[[-10 -28   4   7  11  28  30  42  14  36   2  30  27 -13]
 [ -7 -45   0 -22  -3 -10  36 -23 -17  68   9  31 -12  67]
 [ -1 -17   2   6  14 -51  29 -67  20  24   8   1  14  14]]
->
[[ -1 -17   2   6  14 -51  29 -67  20  24   8   1  14  14]
 [-10 -28   4   7  11  28  30  42  14  36   2  30  27 -13]
 [ -7 -45   0 -22  -3 -10  36 -23 -17  68   9  31 -12  67]]

[[ 39  30  33 -11 -16  27 -21 -59 -38 -25]
 [-19 -25  -4 -25   4  -9  12 -10  20  20]
 [-12  13  -3   6   3 -21   7  16   6 -17]
 [  3  -4  -6   4   5   9  -2 -29 -19  24]
 [ 17  -9   6  -3  -5  17   0 -26 -22  -3]
 [ 11  12   6  11 -14  15 -18 -26 -15 -15]
 [  5  -3  -2  -1  -2  16  -8 -10  17  10]]
->
[[ 39  30  33 -11 -16  27 -21 -59 -38 -25]
 [-12  13  -3   6   3 -21   7  16   6 -17]
 [ 11  12   6  11 -14  15 -18 -26 -15 -15]
 [  5  -3  -2  -1  -2  16  -8 -10  17  10]
 [  3  -4  -6   4   5   9  -2 -29 -19  24]
 [ 17  -9   6  -3  -5  17   0 -26 -22  -3]
 [-19 -25  -4 -25   4  -9  12 -10  20  20]]

[[  3 -40  11  12]
 [  4  55  13  -6]
 [ -2 -32  17  15]
 [ -8  -4   2  27]
 [  2 -11 -46  27]
 [  7 -44  12   9]
 [ -2  14  -3  10]
 [ -5  -7  38  58]]
->
[[  4  55  13  -6]
 [ -2  14  -3  10]
 [ -8  -4   2  27]
 [ -5  -7  38  58]
 [  2 -11 -46  27]
 [ -2 -32  17  15]
 [  3 -40  11  12]
 [  7 -44  12   9]]

[[-25 -27   4 -39  23   1  81 -55 -30  11 -58  47]
 [ 12   7  -1  42  14  45 -22 -48 -52  11  74 -27]]
->
[[ 12   7  -1  42  14  45 -22 -48 -52  11  74 -27]
 [-25 -27   4 -39  23   1  81 -55 -30  11 -58  47]]

[[-47  41  25 -57]
 [-72   6 -63  -3]
 [ 63 -52  27  11]
 [ 51  53  69  -9]]
->
[[ 51  53  69  -9]
 [-47  41  25 -57]
 [-72   6 -63  -3]
 [ 63 -52  27  11]]

[[ -2  61 -45 -16 -34]
 [ 69   0  25 -12  43]
 [ 48   7  32 -20  19]]
->
[[ -2  61 -45 -16 -34]
 [ 48   7  32 -20  19]
 [ 69   0  25 -12  43]]
---
[[ 36  22  44 -26  16 -16   3   8]
 [ 18   5  21 -38  42 -41  20  14]
 [ 48  59  47  44 -58  46 -10 -15]
 [-49  -4 -10  26  20 -48 -13  40]]
->
[[ 36  44  16   3]
 [ 18  21  42  20]
 [ 48  47 -58 -10]
 [-49 -10  20 -13]]

[[-31 -17  26 -64 -22  -8 -49 -19]
 [-50 -26   1 -23   9  70 -10  12]]
->
[[-31  26 -22 -49]
 [-50   1   9 -10]]

[[  2 -12  -7 -43  12  15  -3 -16  11]
 [-14 -20  -9 -71  19  17 -34   5  30]]
->
[[  2  -7  12  -3  11]
 [-14  -9  19 -34  30]]

[[ 21 -13  10  39  20   1  -2]
 [-28   0  17  47  44  -3  -7]
 [ 17  -9 -25 -23 -40   5  56]
 [-15 -13 -14 -38 -10 -18 -60]
 [-33  15  -5  15   7 -33  20]
 [-16  23   1  -7  17   8 -22]
 [  9  16  34 -16  32  21 -41]
 [ 25   5  43  44  11   8  23]
 [ 21  32  15  -8   8  10  -9]]
->
[[ 21  10  20  -2]
 [-28  17  44  -7]
 [ 17 -25 -40  56]
 [-15 -14 -10 -60]
 [-33  -5   7  20]
 [-16   1  17 -22]
 [  9  34  32 -41]
 [ 25  43  11  23]
 [ 21  15   8  -9]]

[[-13   2 -13 -53  10  41  -9 -40  -7 -25  -5  13  17]
 [-15  14  -5 -20  31  16  11  -8  -2  -7  15  -8  24]
 [ 15  43  -6  -5 -69  -3 -61  18 -15 -21   3 -25 -31]
 [ 17  40  -4  -6 -66  -1 -62  15 -16 -24   5 -26 -31]
 [ 14  13   3 -12 -44   4 -62  27 -39 -33  14 -17 -15]]
->
[[-13 -13  10  -9  -7  -5  17]
 [-15  -5  31  11  -2  15  24]
 [ 15  -6 -69 -61 -15   3 -31]
 [ 17  -4 -66 -62 -16   5 -31]
 [ 14   3 -44 -62 -39  14 -15]]

[[-12  -8 -34 -49 -18 -21 -13]
 [ 43 -39 -30 -26  11 -30 -21]
 [-47  20  60  59  -9  20  13]
 [ 12  42 -22 -22  -5  39  29]
 [ -2 -50  14  14   4 -44 -39]
 [  7  24 -19 -14 -15  20  13]
 [ 31   5 -26 -25  -9   4  -2]
 [ 26  10 -29 -21   8   0   0]
 [  8  40  -4  11   6  36  15]
 [ 32 -17  11  10  26  -6  16]]
->
[[-12 -34 -18 -13]
 [ 43 -30  11 -21]
 [-47  60  -9  13]
 [ 12 -22  -5  29]
 [ -2  14   4 -39]
 [  7 -19 -15  13]
 [ 31 -26  -9  -2]
 [ 26 -29   8   0]
 [  8  -4   6  15]
 [ 32  11  26  16]]

[[ 72 -36  44]
 [ -6  -7   8]
 [ 38 -53  -7]
 [-37 -15  15]
 [-26 -13  15]
 [-14  37  15]
 [-59  -3  15]
 [-14 -13 -79]]
->
[[ 72  44]
 [ -6   8]
 [ 38  -7]
 [-37  15]
 [-26  15]
 [-14  15]
 [-59  15]
 [-14 -79]]

[[ -7  18  54]
 [ 62  17  18]
 [-35 -31  38]
 [ 26 -19  -9]]
->
[[ -7  54]
 [ 62  18]
 [-35  38]
 [ 26  -9]]

[[ 16 -16   1  -4  -8  19  11 -17  -3  -1 -30   2  40 -53  16   0]
 [  1  69  -1 -15 -29   0   0 -34  -8 -21  26  -7  -8 -46   8 -13]
 [-46 -16 -30  30  16 -11   2  10   5  28 -19 -22  -9   6  -8 -14]]
->
[[ 16   1  -8  11  -3 -30  40  16]
 [  1  -1 -29   0  -8  26  -8   8]
 [-46 -30  16   2   5 -19  -9  -8]]
